Below is a small trained network, with its code and all its weights. Each question gives an input and a target symbol and asks what happens when units are switched off, that is, made to give their printed mean instead of their output.

import numpy as np


def w(rows, s, z=0):
    codes = np.array(rows[::2]) - 128.0
    scale = np.full(codes.shape[1], s)
    scale[-1] = z or s
    return codes * scale


def norm(h):
    return h / np.sqrt((h * h).mean(-1, keepdims=True) + 1e-5)


def f(y):
    return np.maximum(y, 0)


def softmax(a):
    e = np.exp(a - a.max(-1, keepdims=True))
    return e / e.sum(-1, keepdims=True)


def log_softmax(a):
    a = a - a.max(-1, keepdims=True)
    return a - np.log(np.exp(a).sum(-1, keepdims=True))


def net(x, mask):
    ids = ['ΔΘΠΩαγεζσ'.index(c) for c in x.split()]
    T = len(ids)
    res = E[ids] + P[:T]
    r = norm(res)
    for j in range(2):
        rows = slice(3 * j, 3 * j + 3)
        q, k, v = (r @ M[0][rows].T for M in (Q, K, V))
        z = softmax(np.where(np.tri(T) > 0, q @ k.T / 3**0.5, -1e9)) @ v
        o = O[0][rows]
        res = res + np.where(mask[j], z, o[:, -1]) @ o[:, :-1]
    y = f(norm(res) @ A[0][:, :-1].T + A[0][:, -1])
    res = res + np.where(mask[2:14], y, B[0][:, -1]) @ B[0][:, :-1]
    return log_softmax(norm(res)[-1] @ U[:, :-1].T + U[:, -1])


Q, K, V, O, A, B = {}, {}, {}, {}, {}, {}
E = w([
[72,115,144,145],'Δ',
[99,98,134,148],'Θ',
[109,98,128,136],'Π',
[151,38,80,157],'Ω',
[58,157,155,223],'α',
[177,163,3,114],'γ',
[40,179,180,80],'ε',
[134,198,135,146],'ζ',
[145,100,158,60],'σ',
],0.0047)
P = w([
[139,95,177,180],'0',
[110,122,121,212],'1',
[5,197,159,108],'2',
[140,114,165,154],'3',
[115,139,119,196],'4',
[56,195,97,44],'5',
[156,135,180,138],'6',
[123,154,148,183],'7',
[3,189,80,63],'8',
[149,128,184,142],'9',
],0.0057)
Q[0] = w([
[119,147,74,197],'H1',
[129,95,163,105],'H1',
[109,121,124,172],'H1',
[75,123,118,2],'H2',
[117,146,84,192],'H2',
[58,32,166,70],'H2',
],0.013)
K[0] = w([
[127,157,138,64],'H1',
[123,118,103,178],'H1',
[125,154,106,84],'H1',
[114,69,91,194],'H2',
[176,144,130,46],'H2',
[74,8,133,145],'H2',
],0.015)
V[0] = w([
[238,140,208,67],'H1',
[180,176,114,188],'H1',
[88,65,79,74],'H1',
[188,169,58,90],'H2',
[166,254,161,140],'H2',
[219,134,83,100],'H2',
],0.0039)
O[0] = w([
[118,253,38,54,5],'H1',
[177,193,209,121,128],'H1',
[13,49,136,112,129],'H1',
[116,65,50,215,68],'H2',
[211,217,89,242,94],'H2',
[144,33,6,170,76],'H2',
],0.0028,0.0029)
A[0] = w([
[44,185,112,170,167],'N1',
[218,183,186,86,147],'N2',
[200,74,123,72,169],'N3',
[199,136,164,6,42],'N4',
[183,12,136,160,28],'N5',
[40,230,203,29,12],'N6',
[97,117,254,84,3],'N7',
[128,141,61,216,98],'N8',
[179,136,116,158,116],'N9',
[208,84,145,185,137],'N10',
[143,205,24,68,220],'N11',
[199,223,113,69,156],'N12',
],0.0063,0.0049)
B[0] = w([
[150,117,93,66,253],'N1',
[113,57,88,122,175],'N2',
[82,134,53,145,180],'N3',
[115,168,38,72,139],'N4',
[121,166,150,47,188],'N5',
[22,254,170,116,220],'N6',
[225,119,57,120,190],'N7',
[179,172,118,95,199],'N8',
[154,148,147,129,161],'N9',
[61,124,132,133,245],'N10',
[40,70,200,136,222],'N11',
[171,176,97,118,157],'N12',
],0.0071,0.0036)
U = w([
[221,134,224,56,161],'Δ',
[195,70,150,148,215],'Θ',
[187,88,112,108,160],'Π',
[29,56,162,79,118],'Ω',
[109,129,239,254,85],'α',
[98,128,8,221,83],'γ',
[82,250,155,78,69],'ε',
[217,210,127,172,254],'ζ',
[178,161,16,18,57],'σ',
],0.012,0.0039)

Each question gives the input, a string of symbols that net reads in full, and the target symbol t.
The units are the heads (3 rows each of Q, K, V and O) and the neurons (one row each of A and B). Each row of codes is followed by its name. A weight is (code - 128) times the scale printed after its matrix; where a second scale follows, it is the last column's (O, A, B and U).
mask holds one flag per unit, heads first, then neurons. A switched-off unit (its flag False) gives its mean, the last column of its rows in O or B, instead of its output. The means were averaged over made-up inputs and are rounded, as every weight is.
A unit's drop is (log p(t) with every unit on - log p(t) with that unit switched off) / (log p(t) with every unit on - log p(t) with every unit switched off).
The circuit of an input: a set's keep is (log p(t) with only the set's units on - log p(t) with every unit switched off) / (log p(t) with every unit on - log p(t) with every unit switched off). Starting from the 12 units with the biggest drops (on a tie, the unit counted first), units are removed one at a time, each time the one whose removal leaves the highest keep (on an exact tie, the one counted first), for as long as the keep stays at least 0.8.
units of the circuit, in order: the units of the circuit, biggest drop first
k most important neurons: the k neurons with the biggest drops, biggest first
heads that matter: for each layer, one digit per head in row order, 1 if its drop is at least 0.15 and else 0, layers parted by /
input Ω Ω γ Ω Ω Δ ζ α, target ζ: units of the circuit, in order	[H2, N11, N8]
input γ Θ Ω γ Δ, target γ: units of the circuit, in order	[H2]
input ε γ Ω Θ, target Θ: heads that matter	01
input γ Δ γ Δ Π α Ω Ω, target α: heads that matter	11
input γ ε γ Δ Θ, target γ: units of the circuit, in order	[N11, N6]
input Ω Θ γ ζ Ω ε Ω Ω, target ε: heads that matter	11
input Ω γ α γ σ γ, target Ω: heads that matter	01
input γ γ ζ Ω Π, target ζ: heads that matter	01
input γ ε α σ, target σ: heads that matter	00
input Ω γ Ω Θ γ γ Δ α, target γ: heads that matter	01
input Ω Δ σ Δ Ω, target σ: units of the circuit, in order	[N11, N5]
input Ω γ σ Ω Ω Ω ζ Ω Θ Θ, target Θ: heads that matter	00
input Ω γ Ω α Ω Ω ζ Δ, target ζ: units of the circuit, in order	[H2, N11]
input Ω Ω Ω Ω Θ γ α Δ, target γ: units of the circuit, in order	[H2, N11]
input Δ Ω α Ω Δ, target α: most important neuron	[N5]
input γ Δ Θ Δ γ Ω Ω ζ, target ζ: units of the circuit, in order	[H2, N6]
input Ω Θ ε Ω Θ, target ε: units of the circuit, in order	[H2, N11]
input Ω Ω α Ω Θ, target α: 2 most important neurons	[N6, N5]
input α Θ Δ σ Θ, target σ: heads that matter	10
input γ Δ Δ γ Π, target γ: units of the circuit, in order	[H2]
input Δ Θ γ Π α, target γ: heads that matter	01
input α γ Δ σ Δ, target σ: 4 most important neurons	[N1, N11, N6, N10]
input γ γ Π γ Δ σ Δ Δ, target σ: units of the circuit, in order	[N1, N11, N6]
input Θ Θ α Ω Δ ε Θ α Δ ζ, target ζ: 3 most important neurons	[N12, N11, N6]
input ε γ Ω γ Ω Ω Ω ε γ, target Ω: heads that matter	00
input Π α Δ Δ, target Δ: 2 most important neurons	[N7, N11]
input Ω α Ω Θ σ, target σ: units of the circuit, in order	[N7]
input Ω Ω Π Ω α Ω ζ Θ, target ζ: 2 most important neurons	[N11, N8]
input Ω Π γ Θ α Δ ζ Δ, target ζ: 4 most important neurons	[N11, N8, N6, N1]
input α Ω ε α γ, target ε: 4 most important neurons	[N11, N8, N7, N2]
